Here is a tiny trained network, its code and every weight. The questions are about switching its units off for an input and a class, where a switched-off unit gives its printed mean instead of its output.

import numpy as np


def w(rows, s, z=0):
    codes = np.array(rows[::2]) - 128.0
    scale = np.full(codes.shape[1], s)
    scale[-1] = z or s
    return codes * scale


def norm(h):
    return h / np.sqrt((h * h).mean(-1, keepdims=True) + 1e-5)


def f(y):
    return np.maximum(y, 0)


def log_softmax(a):
    a = a - a.max(-1, keepdims=True)
    return a - np.log(np.exp(a).sum(-1, keepdims=True))


def net(x, mask):
    res = np.array(x, float).reshape(1, 6) / 4 @ E
    u = 0
    for l in range(3):
        y = f(norm(res) @ A[l][:, :-1].T + A[l][:, -1])
        res = res + np.where(mask[u : u + 5], y, B[l][:, -1]) @ B[l][:, :-1]
        u += 5
    return log_softmax(norm(res)[-1] @ U[:, :-1].T + U[:, -1])


A, B = {}, {}
E = w([
[125,132,128,125,132,130,135,131],'x0',
[128,130,128,126,127,134,130,133],'x1',
[126,128,127,130,128,127,127,124],'x2',
[26,111,114,12,99,131,61,138],'x3',
[144,80,9,54,62,71,181,160],'x4',
[79,184,56,199,205,68,96,177],'x5',
],0.012)
A[0] = w([
[218,254,74,215,176,114,89,163,46],'L0N1',
[144,100,195,127,115,181,116,24,119],'L0N2',
[54,147,95,153,229,151,92,121,82],'L0N3',
[216,65,170,125,99,178,191,150,43],'L0N4',
[48,134,195,72,109,181,41,96,2],'L0N5',
],0.007,0.0066)
B[0] = w([
[73,154,148,162,83,165,181,88,254],'L0N1',
[102,59,200,125,148,163,162,239,251],'L0N2',
[199,169,152,138,134,93,63,96,234],'L0N3',
[205,199,104,11,213,122,126,144,206],'L0N4',
[135,209,204,25,91,83,145,157,219],'L0N5',
],0.011,0.0042)
A[1] = w([
[95,147,99,95,122,141,27,168,120],'L1N1',
[190,57,65,80,46,146,166,109,162],'L1N2',
[109,120,155,104,83,231,113,100,254],'L1N3',
[103,111,42,103,147,142,91,106,63],'L1N4',
[107,139,6,142,100,91,139,138,127],'L1N5',
],0.013,0.0049)
B[1] = w([
[83,169,164,55,160,57,136,48,216],'L1N1',
[101,184,69,163,199,99,97,3,255],'L1N2',
[109,76,30,143,93,76,145,151,230],'L1N3',
[50,130,143,54,81,134,167,129,169],'L1N4',
[201,64,223,121,94,185,139,225,233],'L1N5',
],0.012,0.009)
A[2] = w([
[5,46,104,57,68,124,91,107,154],'L2N1',
[139,163,61,118,115,113,79,184,32],'L2N2',
[226,36,103,131,199,137,180,146,113],'L2N3',
[231,25,126,157,137,255,150,227,2],'L2N4',
[152,93,187,7,36,111,125,197,25],'L2N5',
],0.0088,0.0042)
B[2] = w([
[133,94,119,227,103,232,77,141,255],'L2N1',
[93,152,188,119,168,129,135,148,128],'L2N2',
[159,144,161,91,139,73,148,125,210],'L2N3',
[167,29,146,163,148,2,165,144,217],'L2N4',
[126,132,124,124,97,166,157,199,240],'L2N5',
],0.014,0.0081)
U = w([
[178,48,168,155,132,51,198,172,240],'0',
[93,68,174,86,53,190,123,224,170],'1',
[185,161,82,90,165,90,171,48,31],'2',
[67,62,42,124,106,151,100,57,98],'3',
[119,195,138,254,122,156,142,135,88],'4',
[60,198,156,99,158,71,65,112,4],'5',
],0.021,0.0026)

Each question gives the input, the list of numbers given to net, and the class t.
The units are the neurons (one row each of A and B). Each row of codes is followed by its name. A weight is (code - 128) times the scale printed after its matrix; where a second scale follows, it is the last column's (A, B and U).
mask holds one flag per neuron, layer by layer. A switched-off neuron (its flag False) gives its mean, the last column of its row in B, instead of its output. The means were averaged over made-up inputs and are rounded, as every weight is.
A unit's drop is (log p(t) with every unit on - log p(t) with that unit switched off) / (log p(t) with every unit on - log p(t) with every unit switched off).
The circuit of an input: a set's keep is (log p(t) with only the set's units on - log p(t) with every unit switched off) / (log p(t) with every unit on - log p(t) with every unit switched off). Starting from the 12 units with the biggest drops (on a tie, the unit counted first), units are removed one at a time, each time the one whose removal leaves the highest keep (on an exact tie, the one counted first), for as long as the keep stays at least 0.8.
units of the circuit, in order: the units of the circuit, biggest drop first
top k neurons: the k neurons with the biggest drops, biggest first
top k neurons in layer l: the k neurons of layer l with the biggest drops, biggest first
drop of u: that unit's drop, to one decimal
input [3,5,-7,3,4,4], class 1: units of the circuit, in order : [L1N5]
input [2,5,5,0,-8,0], class 0: top 3 neurons : [L1N2, L0N2, L2N1]
input [-8,-1,-7,4,0,1], class 5: top 3 neurons : [L1N1, L1N5, L0N2]
input [-7,-3,1,-3,0,2], class 4: top 3 neurons : [L0N1, L1N5, L2N4]
input [-5,4,-7,5,0,1], class 5: top 3 neurons in layer 0 : [L0N2, L0N1, L0N5]
input [-1,4,-7,0,-8,-3], class 0: top 3 neurons : [L1N1, L1N2, L0N2]
input [8,2,-8,1,4,6], class 1: top 2 neurons : [L1N4, L2N5]
input [4,-7,-8,5,1,-6], class 3: top 2 neurons : [L1N5, L1N2]
input [-2,-2,5,1,1,5], class 1: top 2 neurons : [L1N5, L1N2]
input [-8,-8,-2,-6,1,-4], class 2: top 2 neurons in layer 1 : [L1N5, L1N2]
input [-4,-6,6,-5,7,0], class 2: top 2 neurons : [L1N2, L2N4]
input [3,2,-8,-8,-7,-1], class 0: top 2 neurons : [L1N2, L1N1]
input [7,-1,-4,1,4,0], class 3: top 2 neurons : [L1N2, L1N4]
input [8,-1,-8,7,6,6], class 1: units of the circuit, in order : [L1N5]
input [6,2,3,3,2,0], class 3: top 2 neurons : [L1N2, L1N1]
input [7,2,8,1,4,-1], class 3: top 2 neurons in layer 1 : [L1N2, L1N4]
input [6,6,5,-6,0,3], class 4: top 2 neurons : [L0N1, L1N5]
input [-4,7,4,0,5,-2], class 2: top 2 neurons : [L1N2, L2N1]
input [-1,5,-3,7,1,-1], class 3: top 3 neurons in layer 1 : [L1N5, L1N1, L1N3]
input [5,-4,1,5,6,-4], class 3: units of the circuit, in order : [L1N2]
input [3,3,-3,8,7,6], class 1: drop of L1N5 : 1.9
input [2,5,-1,2,8,-5], class 3: drop of L1N2 : 1.7
input [4,-4,-6,-7,8,-5], class 2: drop of L1N2 : 0.5
input [2,-3,8,-3,7,-4], class 2: drop of L1N2 : 1.0
